Read these off the array that follows. Indices start at 0.
1) What is the entry in row 1 and column 1?
2) What is the entry in row 2 and column 1?
3) What is the entry in row 1 and column 0?
4) What is the entry just right of the centre entry?
5) What is the entry in the top-left corner?
6) What is the centre entry?
7) What is the entry in row 2 and column 0?
[[127 128 129 128 128 127 128 128 133 152 133]
 [129 129 128 130 147 142 129 129 128 128 128]
 [129 129 128 128 144 146 129 129 128 128 129]
 [128 132 152 136 128 128 129 132 128 128 128]
 [129 128 128 128 128 127 128 128 130 148 140]
 [150 132 128 128 129 128 127 132 128 128 138]
 [128 127 128 128 128 127 129 127 130 147 142]
 [128 128 128 129 128 128 128 128 134 152 133]
 [127 127 128 128 128 127 128 127 134 152 133]
 [136 127 129 128 128 128 129 127 128 133 152]
 [128 140 149 130 128 128 128 140 129 128 129]
 [150 132 127 128 129 129 127 132 128 129 138]
 [127 128 128 128 128 127 129 128 142 147 129]]
1) 129
2) 129
3) 129
4) 129
5) 127
6) 127
7) 129

[[139 128 119 126 113 116 129 139 121]
 [121 137 128 133 126 128 125 137 117]
 [135 135 125 126 125 112 132 123 119]
 [137 121 120 126 113 116 130 142 121]
 [123 137 130 132 127 130 127 137 116]
 [139 138 113 132 113 106 127 136 117]
 [135 135 119 125 115 115 128 136 122]
 [136 136 117 127 115 112 127 136 121]
 [138 135 126 120 125 109 134 118 112]]
The third entry from the end, reading row by row is 134
Find the entry directly below the centre entry.
Answer: 113
Find the entry directly below the smallest entry.
Answer: 115
Find the maximum.
Answer: 142
The entry directly above the centre entry is 113
The first entry in reading order -> 139
The smallest entry in the first column: 121
The top-right entry is 121
Find the entry in the bottom-right corner.
Answer: 112
The bottom entry of the column that holds the smallest entry is 109
The bottom entry of the column that holds the largest entry is 118
Find the entry directly above the largest entry.
Answer: 123
Find the largest entry in the last column.
Answer: 122
Find the top entry of the column that holds the largest entry.
Answer: 139
Find the entry just right of 142.
Answer: 121
Find the entry just left of 142.
Answer: 130
Find the fourth entry in reading order.
Answer: 126
The smallest entry in the first row -> 113
The third entry on the main diagonal is 125
The 3rd entry in reading order: 119
The top entry of the column that holds the smallest entry -> 116
Find the entry just left of the centre entry.
Answer: 132
Find the second entry on the diagonal from the top-right corner.
Answer: 137
The centre entry -> 127
Find the entry directly above 134.
Answer: 127
Find the entry in the bottom-left corner.
Answer: 138

array([[123, 126, 131, 126, 123, 115, 130, 116],
       [126, 118, 136, 130, 116, 109, 140, 118],
       [120, 121, 128, 129, 133, 126, 123, 122],
       [125, 126, 133, 131, 131, 130, 132, 129],
       [140, 130, 129, 138, 121, 150, 118, 132],
       [131, 122, 130, 129, 125, 114, 131, 116],
       [110, 126, 137, 119, 132, 108, 135, 128],
       [119, 126, 132, 124, 125, 115, 132, 117],
       [114, 124, 139, 121, 127, 107, 138, 119],
       [120, 129, 135, 129, 135, 128, 131, 137],
       [141, 124, 110, 129, 135, 128, 123, 111],
       [126, 130, 125, 118, 132, 124, 119, 122],
       [132, 133, 122, 136, 131, 150, 123, 123]])
The smallest entry in the last row: 122
Read off the 1st entry, reading row by row.
Answer: 123
The top entry of the column that holds the smallest entry: 115
Read off the last entry, reading row by row.
Answer: 123
The third entry on the diagonal from the top-right corner is 126
Read off the 5th entry from the end, reading row by row.
Answer: 136
The bottom-left entry -> 132
The largest entry in the last column: 137
Read off the first entry on the diagonal from the top-right corner.
Answer: 116
The largest entry in the last row is 150
The entry just right of the smallest entry: 138
Read off the smallest entry in the first column.
Answer: 110
The largest entry in the first row -> 131
Read off the entry just right of 108.
Answer: 135
Read off the entry directly above the smallest entry.
Answer: 115
The 4th entry, reading row by row: 126
The last entry in the row that holds the smallest entry -> 119
Read off the second entry on the main diagonal.
Answer: 118
The fourth-last entry, reading row by row is 131

W =
[[134 136 121 124 126 135 129 122  98 125]
 [135 123 122 137 117 132 117 126 105 120]
 [134 126 128 130 124 126 126 131 133 130]
 [132 123 129 136 123 133 122 127 119 127]
 [121 131 127 122 131 123 135 129 121 126]
 [131 122 131 126 124 127 128 133 139 135]]
Rows and columns are numbered from 0.
What is the top entry of the column that holds the largest entry?
Answer: 98
What is the bottom entry of the column that holds the smallest entry?
Answer: 139
The entry directly below the smallest entry: 105
What is the top-right entry?
Answer: 125
The entry in row 1 and column 0: 135
The entry in row 0 and column 2 -> 121
The entry in the top-left corner -> 134
The entry at row 2, column 0: 134
The bottom-left entry: 131
What is the entry in row 0 and column 1?
Answer: 136
What is the entry just left of the largest entry?
Answer: 133
The entry in row 1 and column 2 is 122
What is the entry just left of the smallest entry?
Answer: 122
What is the entry in the bottom-right corner?
Answer: 135
The entry at row 2, column 2 is 128

[122 144 124 104 131 123 146 130 108]
Give the entry just right of 144.
124
The entry just right of 131 is 123
